Group, then class:
[-25.7 -11.0 -18.8 -31.4   3.3 -14.6  -2.8  20.5 -20.3  -2.8   2.0   4.9
  -7.7  -3.1   2.6  19.9 -17.3  -5.2  -2.7  -0.8  -2.1  -9.2  -2.1   0.2
   3.1   9.8  12.9   5.9  15.2   1.3  22.5 -18.1 -64.7  22.9 -15.4   3.6
  -0.7 -21.0  -1.1  13.9  -5.3   4.2   7.5 -14.5   4.9   4.7  18.2   6.6
  15.8 -14.5 -33.0   6.5   8.9 -23.4  -8.3  14.3   5.9  23.6  12.8  -0.9
   9.6  -6.8 -21.9  -2.2  -3.3   8.3   3.6   6.5   2.6 -12.1] : bq.(29)
[-13.5   4.1  -1.0  -0.9  -7.6 -16.2  64.7  20.4   3.3  -2.9   0.6  -2.3
  -5.9  14.9 -11.9  27.8 -19.0  -5.0   1.8 -10.8  -6.7  -8.4  -6.3  12.1
  -6.9  -5.8   3.7   5.6  13.9  -3.0  12.4  -3.9  -7.0  24.4  -3.9  11.9
  -1.8 -16.1   2.6  -4.6   0.8  -8.2  10.1   2.5  -5.2  -2.6  -3.3  13.0
   7.6  -3.4 -13.4   3.8  -5.7 -11.1   1.7   5.5  10.5  26.8  20.5  -7.0
  14.1   0.1 -24.6   5.3  -2.8   2.6   4.2  -2.1   2.9  -6.2] : ct.(31)
[-19.3   4.4  -3.9 -25.4   1.9 -61.5  42.9  20.4  -1.7  -5.1  -5.7   0.6
 -27.8   9.0 -36.4   6.3 -28.4  -2.7  -2.0 -13.0 -10.9  -7.8  -3.3  -6.8
  -2.6   0.0  -3.5  -8.3  31.6  17.3  33.9   9.0   4.7  50.1 -11.8  -1.4
  -0.2 -10.7  -1.5  -1.7   9.3   3.2   4.9   4.1   1.9 -13.6  19.6  26.5
   7.7  -4.8 -45.9   5.4  -2.2 -28.5   3.9  12.4  12.7  -2.7  22.8 -18.9
  11.9   3.2   7.1 -16.0 -10.2   6.5  11.2  -1.4  12.9 -12.9] : ct.(41)
[-28.3   0.9 -27.9 -19.4   4.6 -27.4   5.8  14.8 -19.7 -15.0  -1.6   6.6
 -21.0  -0.8   7.1  49.5 -36.0  -7.0  -3.1   9.3  -2.4 -16.4  -0.1   9.4
   1.8  22.6   4.5  -9.1  24.5   3.7  17.5   9.3 -24.9  36.6 -12.7 -12.5
   6.2 -31.5  17.7   5.6  -7.9  -9.2  17.7 -27.2  -1.5 -21.6  -5.4 -13.4
  23.2 -10.5 -46.1  22.7   7.1 -27.3  -8.3  12.4   2.8  48.2  13.2   5.9
   8.1  -1.3 -35.3   0.7  -7.1  11.9   9.5   5.0   8.3 -12.7] : bq.(28)
[-29.6   0.1 -10.3 -15.4  -3.1  18.9  -1.7  13.0 -10.1  -5.0   0.9   5.8
  -0.2  -0.9 -13.8  39.4 -17.8  -2.3  -1.3   5.7  -5.5   0.9   0.7  23.0
   2.8  18.4   0.4   5.9  15.5  13.2  20.3 -27.2 -64.7  10.2  -0.7   6.3
   5.0 -23.7   9.0   8.9  -3.3   9.2   7.8 -18.7  -0.6   8.8  17.6   0.2
  11.4  -9.7 -20.6   2.4   6.2 -24.5   5.6   3.3  11.4  60.4  14.0  19.9
   6.5  -5.6 -30.6  14.2   1.3  -3.7  -5.8   6.4   3.7  -7.2] : bq.(28)
[  7.3  -1.7 -13.1  61.0  -1.9 -20.0  42.8   3.7   2.4 -11.0  -5.8   4.5
 -19.6  17.8 -11.0  55.8 -18.5   9.4  -2.8  -5.0  -4.2   0.6  -5.7  20.2
  -6.1 -27.2   1.0   3.4  12.1   5.3  25.1  13.9  -0.9  -6.6  -9.7   7.6
  -1.1 -25.4  18.2  -7.8 -10.2  -0.9   0.2   7.8  -1.4 -20.6 -11.7  -2.6
  12.0  -5.6 -25.4   3.2 -16.0 -21.8 -11.6   6.2  12.1  24.0  17.1   0.9
  13.9   6.8   2.9  10.9  -2.7   1.2  18.4   0.2  -1.2  -3.3] : ct.(31)
[ -1.3   3.8 -17.2  25.2  -3.3   2.9 -12.7   4.2 -10.0  -8.2  -1.5   5.3
  -8.5   5.7  16.1  45.0 -15.6   4.7  -2.1   3.8  -5.4  -3.5   2.8  20.1
  -2.0   6.4   5.5  -1.8  11.5   2.8  14.1   7.0 -25.2  -1.0  -5.9  -2.4
   2.5 -11.7  14.6   7.3  -6.0   3.5  12.4 -15.8  -6.6 -19.7 -10.9 -21.5
  14.5  -6.3 -24.2   8.7   1.5  -2.6  -6.7   6.5   4.0  46.2   6.4  13.0
   5.6  -2.7 -25.8  -1.0  -4.6  -6.6 -14.8  -1.3   2.3 -10.1] : bq.(43)
[  1.6   5.3 -15.2  29.3 -15.3  -8.9  58.5  30.8  -0.6  -5.3   1.8  -7.6
 -28.9  13.0 -10.9  42.1 -44.4   1.1  -5.3  -2.3 -12.8  -1.1  -6.4  -3.4
   4.4  -2.1  -2.2   8.7  29.7   5.9  16.4  19.0 -20.5   7.4  -5.9   3.5
   3.2 -30.0   8.9  -0.4  -1.0   2.8   7.7  -8.3  -1.0 -16.4 -10.7   6.8
  12.5  -3.7  -4.2   7.5 -13.4 -14.9   4.0   6.8  21.1  39.5  21.4  -2.3
   5.4  -3.3  13.0 -10.1 -15.6  -1.4   5.6  -6.9   7.4 -11.4] : ct.(41)
[-16.0  -2.0 -16.5 -12.4  -3.6  -5.7 -17.7  -2.3 -20.8  -8.9 -15.3   7.2
  -9.4  -2.1  -0.2  26.1 -10.0  -4.2   1.9  -3.8   0.7 -11.1   0.2  13.7
   0.9  -0.2   6.8  -1.4   9.6   3.6  11.1   0.1 -37.9   1.8  -0.9  -3.6
   3.3 -25.6   8.2   6.2 -12.8   6.0   1.1 -17.6  -6.5   6.9   7.2  -0.5
  -0.2  -7.4 -33.8   2.5   3.6 -29.7   2.7   9.6  -4.7   9.8  -1.0  18.7
   6.3  -0.9 -42.2  10.7  -5.3  -6.7   7.2  -1.7   0.2  -6.3] : bq.(43)
[-20.2  -2.8 -11.9   3.4   3.0 -45.9  41.9  21.3  -5.7 -12.8  -1.4  -5.2
 -17.8  18.7  -2.4  19.5  -6.2   3.6  -6.3  -6.3  -8.2 -13.2  -0.6 -12.2
  -5.7  -5.9  -1.5  -3.8  23.8   7.3  12.2  13.2  -2.9  44.9 -17.4  -8.9
   1.4 -26.1   4.6   0.4   1.9  -3.4   4.4   7.2   2.1 -18.4  10.1  10.7
   9.7  -4.2 -46.2  11.2  -0.5 -23.7  -2.6   4.7  17.8  -2.4  20.9 -17.6
   6.2  -1.6   3.8 -12.1 -28.4  10.2   2.7  -3.7   9.0 -14.9] : ct.(31)
[ -8.3  -2.7 -18.5 -14.8   8.3  -2.0  27.7  22.1 -14.8   2.0   2.1   5.0
  -1.6   1.5  -4.4  34.2 -18.8  -2.2   1.1  -3.5  -5.2  -7.5  -0.5   5.2
   2.7  11.3   7.8  14.7  16.8  -2.0  22.9 -11.9 -64.7  22.1 -12.3   4.4
   2.7 -32.8   3.4  11.1   4.3   4.3  12.8 -10.6   1.0   6.9  15.7  -0.9
   4.0 -11.6 -30.8   2.5   5.8 -15.9  -1.3   8.1  21.5  37.3  16.2  12.0
   9.2  -5.6 -20.5  10.2   4.0   1.5   7.0   1.6   2.8  -6.3] : bq.(28)
[-17.1  -6.0 -21.6  -7.3   2.4 -12.4  -3.4  17.7 -16.6 -13.4   6.6   4.8
 -15.2  -2.5  11.2  24.5 -22.5  -2.7  -3.0  16.5   0.1 -10.8   0.0  -4.0
  -4.3  15.5   6.1   0.8  20.6   6.5  24.2   5.1 -61.5  36.3  -8.6  -9.5
  -2.1 -27.8   9.4  11.4  -3.4  -2.7   5.0 -11.7  -0.2 -11.5  16.5  10.8
  -0.8 -13.9 -54.0  10.8  22.1 -29.8  -1.9  12.9  11.8  18.8  12.4   1.0
   7.0  -2.3 -31.6   0.0  -3.6  11.4   6.0  -1.1   1.3 -11.4] : bq.(28)
[  3.5   5.6 -12.5  -1.7   0.5 -21.9  51.1  17.3   2.7  -4.1  -2.0  -7.1
 -15.0  14.5  -4.8  41.5 -21.0   2.8   3.4  -6.3 -16.8  -4.9  10.1  12.6
   0.7 -13.0   4.9   8.7  24.8   6.2  15.4  -1.0 -24.1   6.0  -8.1   5.8
   3.2 -23.6  11.3  -9.5   0.8 -15.5   9.3   3.0   3.3 -16.6   0.7   8.1
  25.0  -6.3  -4.8   2.1  -3.9 -14.3  -2.3   6.6  16.2  42.2   9.8  12.6
  12.3  -4.1  14.5   2.4   7.8  -6.0  18.3  -7.3  13.1  -5.6] : ct.(41)
[-14.3   0.2 -13.9 -36.6  -1.7  -7.0  29.4  22.4 -18.8  -9.6  -4.6   3.3
  -7.1  -1.0  20.5  35.5 -22.6  -3.1  -5.9  -3.3  -2.0  -8.5   0.5   5.3
  10.2  12.3   8.7  10.3  27.6   3.1  18.6  -3.5 -63.8  15.1  -7.0   1.2
   2.2 -25.7  12.3   9.4  -0.3  -1.5  11.7 -14.4  -0.1 -11.7  10.2  -6.8
  13.7 -16.4 -33.3   7.9   4.3 -23.4   7.7  15.2  10.5  44.3  10.2  12.9
   6.8 -10.7 -48.4  -2.3   1.1 -13.1   2.4   3.8   2.3  -7.3] : bq.(43)
[-21.2  -6.6 -18.8 -17.1   5.4 -11.8 -11.9  26.1 -19.8  -4.4  -3.0   2.6
  -7.2  -1.6  10.6  28.6 -23.2  -4.5  -2.8   0.1  -4.6  -4.3   4.6  -6.9
   4.1  18.0   5.6   4.2  15.0  -2.1  19.1  -0.2 -64.7  18.0 -16.5  -7.0
   4.3 -26.8   8.7  10.7  -1.7  -6.4   6.7 -15.1  -5.5  -1.9  14.2  -9.0
   8.5 -13.2 -38.2  25.6   5.4 -18.6  -2.5   9.0  13.9   0.5   2.0   7.7
   7.0  -0.2 -31.7   2.2  -5.4   3.4   7.7   1.3   2.4  -8.5] : bq.(43)
[-12.5  -4.5  -9.7 -32.8   2.6 -13.5  18.3  14.7 -12.1 -15.9  -4.9   8.4
  -9.7   0.2   9.4  30.5 -18.9  -0.3  -2.5  -8.8  -4.9  -9.1   3.8   6.0
  -3.0  12.3   6.1   7.1  17.3   4.8  17.2  -4.3 -41.0  23.5 -12.5   1.5
  -3.8 -26.5  -4.3   2.1  -2.7  -2.8   6.1 -11.6  -0.9  -9.3  12.5  -1.9
   3.0 -15.5 -35.3   2.2   3.1 -28.3  -0.8  12.8  -1.2   9.8   8.0   5.0
  15.4  -3.0 -24.8   6.2  -2.5   3.9   6.5   7.5  -0.6  -6.9] : bq.(28)
[ -3.1  -0.6 -14.0  19.5   4.9 -20.6  51.8  27.2   2.6  -9.4   9.7  -0.4
 -16.2   3.2 -12.2  30.6 -29.0  13.0  -5.2  -6.3  -8.1 -14.8  16.0   6.2
  -1.2   8.5  -2.5  10.5  19.7   1.2  17.0  -0.6 -17.4  16.2  -6.5   4.4
  -2.8 -21.9   9.0   3.0   4.9   2.6   7.4  -3.2   2.7 -21.1   8.5  12.4
   4.0   3.8  -5.5   1.1  -5.6 -16.5   3.9   5.6  16.0  64.7  27.7  -2.7
   8.4  -3.4 -10.2  11.7  -3.1   2.9  -1.2  -6.5   6.3  -5.6] : ct.(42)
